Each row has two labels, one from each of two sets.
23.7  22.7  6.0  -4.1  -16.0  26.9  -5.2  6.2  4.5  14.5  -5.6  1.7  -32.2  30.9  6.1  -8.6  7.0  -3.4  6.1  30.7  -1.1  8.0
pame pibu
-12.9  11.8  1.1  17.6  10.0  -69.8  -13.3  14.5  -8.5  10.5  2.8  1.2  -2.4  -1.4  -3.6  -10.1  9.5  3.2  4.1  -18.4  14.0  -21.8
moz Lefe
-3.5  2.8  -11.3  12.9  -5.6  -28.7  -10.4  8.2  -2.7  15.1  -16.7  -16.0  -29.9  24.0  1.1  -4.1  -0.3  -16.9  17.6  12.0  -2.2  3.2
pame Lefe
-8.0  2.6  -7.1  12.7  6.3  -21.0  -7.3  10.6  7.9  -3.7  4.6  6.5  0.2  -16.7  -7.2  -16.6  2.9  2.6  0.6  4.0  14.0  -11.6
moz Lefe
15.8  6.1  -2.7  9.1  3.1  -17.8  10.5  0.7  -8.4  6.1  -21.9  1.2  3.6  11.7  22.3  13.9  -7.3  -13.2  -4.4  19.0  7.7  -0.3
Nilu pibu
0.5  1.0  3.1  -0.4  24.2  -46.1  5.0  -3.7  0.9  8.3  -13.1  -13.0  19.6  4.7  -18.5  5.0  2.3  -8.2  7.7  3.0  6.2  0.1
Nilu basi
-4.3  6.9  2.1  -5.7  5.9  -8.6  5.4  -0.9  2.7  1.6  -21.5  -12.9  1.2  -5.3  0.4  8.6  -3.9  -13.1  -13.8  14.5  0.1  -4.2
Nilu Lefe
0.0  3.9  2.2  8.6  7.5  2.0  -16.6  4.8  1.8  5.9  10.9  9.7  -28.3  12.9  3.2  -13.4  5.4  -8.8  5.4  8.9  -4.4  9.1
kidu Lefe
8.0  7.0  4.1  4.2  0.1  -22.9  -2.3  3.3  -8.3  5.8  -13.1  8.9  -21.4  13.3  -2.4  -2.3  1.8  -3.9  2.4  9.6  8.7  -4.0
moz pibu
13.1  1.7  -8.1  1.8  20.1  -13.0  10.3  -2.9  4.1  10.3  -17.0  -0.2  2.8  8.5  -1.1  -3.0  0.3  -2.0  8.1  15.5  -5.3  -3.7
Nilu Lefe
-1.9  2.6  -2.5  5.3  7.3  -22.4  -10.6  -8.3  -10.6  -4.2  16.5  -1.6  9.9  -11.9  -5.3  -9.9  1.5  2.3  -4.1  -4.5  -3.4  -3.2
moz Lefe
13.0  7.1  5.7  -0.3  10.8  11.6  1.4  -5.4  3.0  16.0  -21.4  -1.2  -1.5  12.7  -4.6  7.8  8.2  -4.3  -0.9  18.7  -18.9  -10.5
Nilu Keko
9.1  -4.9  4.5  0.8  -7.3  -20.1  6.2  9.4  -9.9  10.7  -26.5  2.5  -16.3  28.6  -7.6  6.6  -7.9  3.0  -9.9  14.6  1.3  -3.5
Nilu pibu
-7.2  -9.7  -1.3  15.4  2.5  -13.1  -20.1  12.1  8.1  5.9  -6.3  10.1  -27.0  2.9  -3.2  -9.1  16.2  -6.6  53.1  16.4  4.6  5.9
pame Lefe
-5.6  8.9  14.2  16.0  8.3  -15.6  -9.1  7.5  4.1  17.2  -4.7  5.0  -21.9  2.5  -3.0  -9.2  -3.7  5.0  11.3  4.7  2.1  4.0
pame basi
-14.7  12.6  -8.1  6.5  6.6  10.4  -31.1  6.2  4.6  31.9  -18.2  5.8  -37.3  0.0  8.7  -24.6  8.1  -7.3  -2.8  40.0  8.3  20.7
Nilu basi
2.3  0.2  2.4  12.6  11.1  -25.0  -12.2  9.5  -18.1  7.9  1.4  -0.8  -16.8  7.1  -0.6  -3.6  2.1  -16.1  2.9  3.0  -2.8  11.5
pame Lefe
5.6  -3.1  -0.8  11.0  -0.7  32.4  -7.9  9.2  8.2  5.5  -13.3  3.2  -41.0  45.6  8.8  22.8  -4.9  -2.6  11.3  24.5  -5.2  32.5
pame Keko
-22.3  -10.5  -0.3  26.0  13.3  -65.8  4.3  17.8  -1.0  12.1  6.9  -11.6  17.8  -9.9  -3.9  8.1  -8.1  2.6  22.4  -7.5  -11.3  -14.6
pame basi
9.8  -4.3  4.0  -8.5  1.2  -11.5  7.6  3.9  -11.3  10.9  -17.4  -5.6  -4.6  18.4  -2.9  9.0  7.4  -4.1  -4.9  19.3  4.1  -7.3
Nilu pibu
13.0  -10.8  7.9  8.2  11.5  -37.1  -9.3  1.8  -6.2  25.4  -28.6  4.2  -33.8  46.7  -1.4  3.4  -0.2  -8.0  25.8  19.5  -5.8  1.1
pame pibu
1.9  -2.9  1.9  3.5  0.1  49.6  5.6  8.1  -8.0  2.1  -9.9  7.2  -8.9  32.7  4.1  5.9  -4.1  -21.0  11.8  2.9  0.1  -3.9
pame pibu
-6.0  -3.2  5.0  3.3  -5.9  17.0  -7.9  11.0  8.8  -16.0  5.3  6.0  -10.1  3.8  3.5  0.0  1.6  -8.4  0.5  -1.8  -8.7  5.2
pame Keko
35.0  2.7  -1.3  -4.9  2.1  -4.0  -4.4  -6.7  -1.4  7.6  -25.4  12.7  -6.7  20.1  5.3  2.6  0.1  -4.6  -5.1  25.1  11.0  -5.2
supa pibu
19.3  14.6  -7.7  -22.9  -12.6  69.8  -6.1  -3.3  2.8  -7.5  -21.2  8.3  -17.9  30.4  1.3  -2.7  3.1  -2.7  -4.3  49.7  0.7  40.0
Nilu Keko
-3.5  -1.8  0.6  27.2  9.2  -32.4  -32.0  18.8  5.4  2.0  2.6  -0.7  -18.4  4.3  -0.5  -10.2  0.3  -20.0  1.5  7.3  -3.9  3.9
pame Lefe
-17.1  -1.5  12.2  14.2  -12.7  16.6  -7.9  13.1  3.0  1.0  0.0  1.3  -8.0  -23.2  1.8  -0.1  -3.1  -9.3  0.1  -1.3  -30.3  -3.7
pame basi
5.0  -6.6  4.1  -13.0  -0.6  -15.8  6.5  10.2  -4.3  16.6  -15.0  1.0  -3.8  31.8  0.5  8.2  7.8  5.9  14.6  4.7  -2.8  -6.1
pame pibu
1.0  -5.3  -2.4  4.4  -0.7  52.9  6.8  -0.2  -1.9  -16.0  -10.3  5.4  -5.9  23.0  2.9  15.9  -5.1  -1.7  10.8  -1.9  -11.8  29.2
kidu Keko
6.3  2.1  -4.5  20.6  0.6  -5.9  -19.2  16.4  -0.7  0.1  -4.8  0.4  -32.2  20.0  -5.8  -9.9  -6.0  -11.7  24.9  13.4  3.0  -1.7
pame Lefe
3.3  -1.7  0.3  14.8  5.3  -14.7  -23.4  4.2  1.5  0.9  -9.7  0.5  -27.6  -3.8  -4.3  -16.8  -6.1  -28.1  18.0  4.3  1.0  -7.8
pame Lefe
1.3  -0.1  6.2  15.7  10.6  -28.2  3.8  6.4  3.3  10.3  -1.9  -1.0  -14.9  15.6  -0.6  8.9  7.3  -15.5  12.4  -7.0  -3.9  -19.8
pame Lefe

Each row has two labels, one from each of two sets.
3.6  -11.0  -5.4  18.7  2.4  8.7  3.2  8.1  -19.8  5.7  1.8  1.6  -7.9  7.6  -17.9  7.2  0.8  0.9  -16.7  -3.1  26.0  -20.7
gikiv dop
25.2  -11.8  -8.9  3.1  2.0  3.1  0.0  3.7  -20.1  6.7  -15.9  4.3  -22.3  5.8  -21.9  0.9  -10.5  -6.4  36.7  -7.4  -8.0  -2.7
runu dop
0.5  -7.7  -2.0  6.7  6.2  2.6  7.4  -0.4  -17.5  12.7  -2.2  4.3  -25.8  8.8  -23.2  -1.8  -4.5  -7.1  3.2  7.7  5.0  -6.6
runu dop
-10.4  5.3  -4.8  35.7  -6.7  9.5  10.3  18.8  -4.0  -2.3  0.0  -6.7  -3.9  6.7  -29.0  17.8  19.0  0.8  -13.6  -14.5  25.0  -12.9
gikiv dop
28.0  -2.1  -37.0  9.7  -6.1  7.3  13.0  7.6  -3.1  10.5  -5.1  3.6  -41.6  -8.1  -32.2  -3.0  4.7  -14.7  41.8  -6.8  -1.9  41.5
runu dop
26.0  -9.3  -4.4  -5.0  -0.3  -5.3  15.7  5.5  -17.1  6.0  -0.7  2.7  -11.8  6.9  -1.8  10.0  6.9  12.1  -20.6  -16.8  3.9  -21.1
runu rik
18.9  -14.3  -18.4  -20.2  -9.5  -0.7  15.1  3.1  -1.3  1.3  -9.5  8.4  -20.1  2.9  -7.6  -0.9  -5.2  -6.1  32.1  -18.0  -12.9  8.2
runu dop
3.8  0.2  12.8  28.1  6.9  -11.7  -1.8  -11.0  -14.6  11.7  -12.3  4.4  -5.3  -2.7  -15.5  -9.0  8.3  -3.8  -50.8  -0.7  -1.3  -9.6
runu ribib
-4.5  -17.0  -4.8  4.0  -2.1  -8.5  16.2  -3.3  -8.7  7.1  -20.2  3.5  -11.7  -2.9  -5.2  -14.1  -3.4  -8.6  -5.8  0.2  9.1  -2.9
runu ribib
-8.6  -19.2  -11.9  7.9  -0.6  -0.8  21.4  3.9  -23.2  8.9  -9.8  4.9  -11.1  -1.5  -1.9  -14.2  10.2  -14.4  -43.2  -3.1  6.6  -4.1
runu dop
2.2  -3.7  13.8  -3.1  -6.3  1.3  0.1  -6.1  -1.9  1.1  2.6  8.8  -13.8  -11.2  4.9  -5.3  -8.4  -2.7  16.5  7.3  5.5  -4.5
Kanad dop
-32.2  -13.0  7.5  -0.4  -11.5  2.2  26.8  11.4  -8.5  0.7  8.4  -2.6  -1.2  -15.0  -2.8  -14.1  8.2  1.7  -22.8  -4.7  51.0  -6.9
Kanad dop
19.4  -12.2  11.3  -21.8  -11.5  -4.7  1.1  8.4  2.0  -5.9  -5.0  2.5  -52.0  -14.4  -18.6  -1.1  -1.4  -7.0  60.3  -2.9  28.4  -4.5
Kanad dop
17.1  3.2  5.8  22.4  9.7  -0.5  10.7  -1.8  -31.5  1.8  -19.4  0.7  -15.2  7.5  -11.6  -11.8  4.1  -3.5  -24.0  -20.6  -13.9  -5.4
runu tes
-9.5  2.7  -18.0  17.2  -5.0  11.1  7.4  -6.5  -18.5  3.5  2.7  -0.9  17.2  9.0  -14.5  1.6  3.2  3.3  -6.2  -6.8  -4.4  -9.8
gikiv dop
15.7  -17.5  -22.1  -6.2  0.2  22.0  -7.9  11.0  5.4  -6.8  -15.7  3.0  -21.7  2.6  -22.7  5.5  -7.0  -3.2  45.7  1.5  21.6  -9.0
gikiv dop
